Below is a small trained network, with its code and all its weights. Each question gives an input and a class and asks what happens when units are switched off, that is, made to give their printed mean instead of their output.

import numpy as np


def w(rows, s, z=0):
    codes = np.array(rows[::2]) - 128.0
    scale = np.full(codes.shape[1], s)
    scale[-1] = z or s
    return codes * scale


def f(y):
    return y / 2 * (1 + np.tanh(0.7978845608 * (y + 0.044715 * y**3)))


def log_softmax(a):
    a = a - a.max(-1, keepdims=True)
    return a - np.log(np.exp(a).sum(-1, keepdims=True))


def net(x, mask):
    res = np.array(x, float).reshape(1, 8) / 4 @ E
    y = f(res @ A[0][:, :-1].T + A[0][:, -1])
    res = res + np.where(mask, y, B[0][:, -1]) @ B[0][:, :-1]
    return log_softmax(res[-1] @ U[:, :-1].T + U[:, -1])


A, B = {}, {}
E = w([
[123,26,128,76,165,127,58,141],'x0',
[129,168,133,206,121,205,118,158],'x1',
[127,124,44,79,90,72,164,116],'x2',
[131,166,130,165,146,130,206,63],'x3',
[129,123,33,172,233,120,129,167],'x4',
[129,162,111,130,59,135,112,241],'x5',
[134,184,174,83,150,3,175,188],'x6',
[124,43,109,86,187,95,195,88],'x7',
],0.004)
A[0] = w([
[125,122,124,125,136,120,127,134,173],'n1',
[126,124,139,125,114,136,119,130,155],'n2',
[128,129,128,128,127,128,128,129,129],'n3',
[128,180,150,144,122,118,147,137,241],'n4',
[128,129,128,127,127,127,129,129,131],'n5',
[128,128,128,128,128,128,128,128,130],'n6',
[126,107,102,154,39,223,116,191,29],'n7',
[131,179,90,95,70,62,168,147,146],'n8',
[128,128,128,128,128,128,128,128,131],'n9',
[127,171,108,112,91,85,148,138,184],'n10',
[132,207,187,174,137,135,168,147,187],'n11',
[125,85,255,76,51,142,44,52,142],'n12',
[135,97,70,161,203,172,126,33,207],'n13',
[127,75,108,97,205,82,80,235,236],'n14',
[126,65,126,92,163,90,205,61,255],'n15',
[126,65,126,92,164,89,206,61,253],'n16',
[127,127,76,181,101,210,104,122,168],'n17',
[128,128,128,128,128,128,128,128,129],'n18',
[128,127,128,128,129,127,128,128,138],'n19',
[125,124,126,128,135,126,130,120,169],'n20',
[128,80,108,100,200,84,84,228,247],'n21',
[128,128,128,128,128,129,128,128,122],'n22',
[128,127,128,128,130,127,128,127,139],'n23',
[138,109,138,139,69,191,104,155,168],'n24',
[128,127,130,128,125,129,127,128,128],'n25',
[129,198,173,161,129,126,161,144,222],'n26',
[134,218,204,194,150,151,176,148,148],'n27',
[128,128,129,128,127,128,127,128,128],'n28',
[131,119,71,181,188,179,115,51,113],'n29',
[135,122,123,141,97,166,111,140,151],'n30',
[130,162,138,135,121,118,137,132,208],'n31',
[125,62,126,91,165,87,209,59,248],'n32',
[138,188,77,83,59,45,178,151,130],'n33',
],0.0097,0.00063)
B[0] = w([
[133,123,118,125,132,118,126,134,134],'n1',
[133,122,146,135,113,129,120,127,133],'n2',
[127,129,130,129,127,127,129,129,128],'n3',
[121,183,153,133,145,115,162,135,159],'n4',
[128,128,130,129,127,125,129,129,128],'n5',
[128,128,128,128,128,128,128,128,128],'n6',
[116,70,148,132,38,221,160,219,200],'n7',
[105,186,56,148,55,72,154,121,204],'n8',
[128,128,127,128,128,128,128,128,128],'n9',
[113,177,97,146,86,89,154,126,169],'n10',
[128,211,193,139,197,122,168,145,191],'n11',
[188,123,247,73,45,90,14,3,254],'n12',
[84,135,45,177,188,163,93,5,210],'n13',
[160,89,73,97,192,54,43,237,251],'n14',
[157,44,119,88,155,142,230,97,232],'n15',
[158,44,119,88,155,142,231,97,234],'n16',
[79,111,105,177,106,230,112,169,195],'n17',
[128,128,128,128,128,128,128,128,128],'n18',
[129,127,126,128,129,127,128,128,129],'n19',
[131,126,119,123,137,131,129,120,132],'n20',
[154,91,77,100,184,55,51,228,242],'n21',
[127,128,129,128,128,129,128,128,127],'n22',
[129,128,126,127,130,128,128,127,129],'n23',
[117,93,164,131,64,186,123,158,175],'n24',
[130,127,131,131,125,128,127,128,128],'n25',
[125,205,176,136,174,118,170,141,179],'n26',
[129,207,220,146,231,133,159,151,209],'n27',
[129,128,129,129,127,128,128,128,128],'n28',
[79,139,72,180,168,184,64,46,193],'n29',
[114,108,144,140,98,161,126,148,147],'n30',
[120,162,142,132,131,116,150,132,144],'n31',
[159,39,118,85,156,143,236,96,238],'n32',
[102,193,30,148,34,58,156,116,230],'n33',
],0.023,0.0044)
U = w([
[117,229,238,174,230,125,182,168,150],'0',
[81,81,162,170,37,233,118,233,62],'1',
[174,82,67,77,190,47,21,254,200],'2',
[188,29,99,47,176,127,247,68,241],'3',
[48,126,48,213,189,194,58,53,3],'4',
[187,114,233,65,48,110,22,48,130],'5',
[80,209,44,156,15,43,165,136,102],'6',
],0.0034,0.00043)

Each question gives the input, the list of numbers given to net, and the class t.
The units are the neurons (one row each of A and B). Each row of codes is followed by its name. A weight is (code - 128) times the scale printed after its matrix; where a second scale follows, it is the last column's (A, B and U).
mask holds one flag per neuron, in row order. A switched-off neuron (its flag False) gives its mean, the last column of its row in B, instead of its output. The means were averaged over made-up inputs and are rounded, as every weight is.
A unit's drop is (log p(t) with every unit on - log p(t) with that unit switched off) / (log p(t) with every unit on - log p(t) with every unit switched off).
The circuit of an input: a set's keep is (log p(t) with only the set's units on - log p(t) with every unit switched off) / (log p(t) with every unit on - log p(t) with every unit switched off). Starting from the 12 units with the biggest drops (on a tie, the unit counted first), units are removed one at a time, each time the one whose removal leaves the highest keep (on an exact tie, the one counted first), for as long as the keep stays at least 0.8.
units of the circuit, in order: the units of the circuit, biggest drop first
k most important neurons: the k neurons with the biggest drops, biggest first
drop when u is switched off: that unit's drop, to one decimal
input [-8,0,-5,-2,-4,3,-2,-8], class 0: units of the circuit, in order	n27
input [-5,-6,-7,-6,-1,2,4,6], class 2: units of the circuit, in order	n14, n21
input [-7,6,8,2,0,0,1,-6], class 0: 4 most important neurons	n27, n11, n26, n4
input [-3,7,1,6,3,1,-6,-3], class 4: 2 most important neurons	n29, n13
input [-3,-7,-3,4,3,6,-8,5], class 4: units of the circuit, in order	n13, n29
input [-5,-3,4,8,4,-5,6,-6], class 6: 3 most important neurons	n33, n8, n10
input [-1,-5,4,-2,-7,6,-2,0], class 6: 3 most important neurons	n33, n8, n10
input [-7,6,-2,-8,-4,2,2,-4], class 0: 2 most important neurons	n27, n11
input [0,8,-6,-8,-7,5,-7,4], class 1: 2 most important neurons	n7, n17
input [1,2,5,-1,-4,8,1,-2], class 6: 2 most important neurons	n33, n8
input [-7,-1,6,8,4,-3,-6,2], class 4: 3 most important neurons	n29, n13, n17
input [5,2,2,-1,-4,5,-1,1], class 5: 2 most important neurons	n12, n17
input [8,5,-2,-2,-8,7,-6,0], class 1: 3 most important neurons	n7, n17, n24
input [-4,4,8,4,7,2,-5,-7], class 1: units of the circuit, in order	n7
input [1,-1,-5,-1,-2,-3,-2,-3], class 5: drop when n12 is switched off	0.2
input [-2,8,1,-7,8,1,-8,-5], class 1: drop when n7 is switched off	0.7
input [6,-2,-5,-4,-1,-3,2,-5], class 5: drop when n12 is switched off	2.1
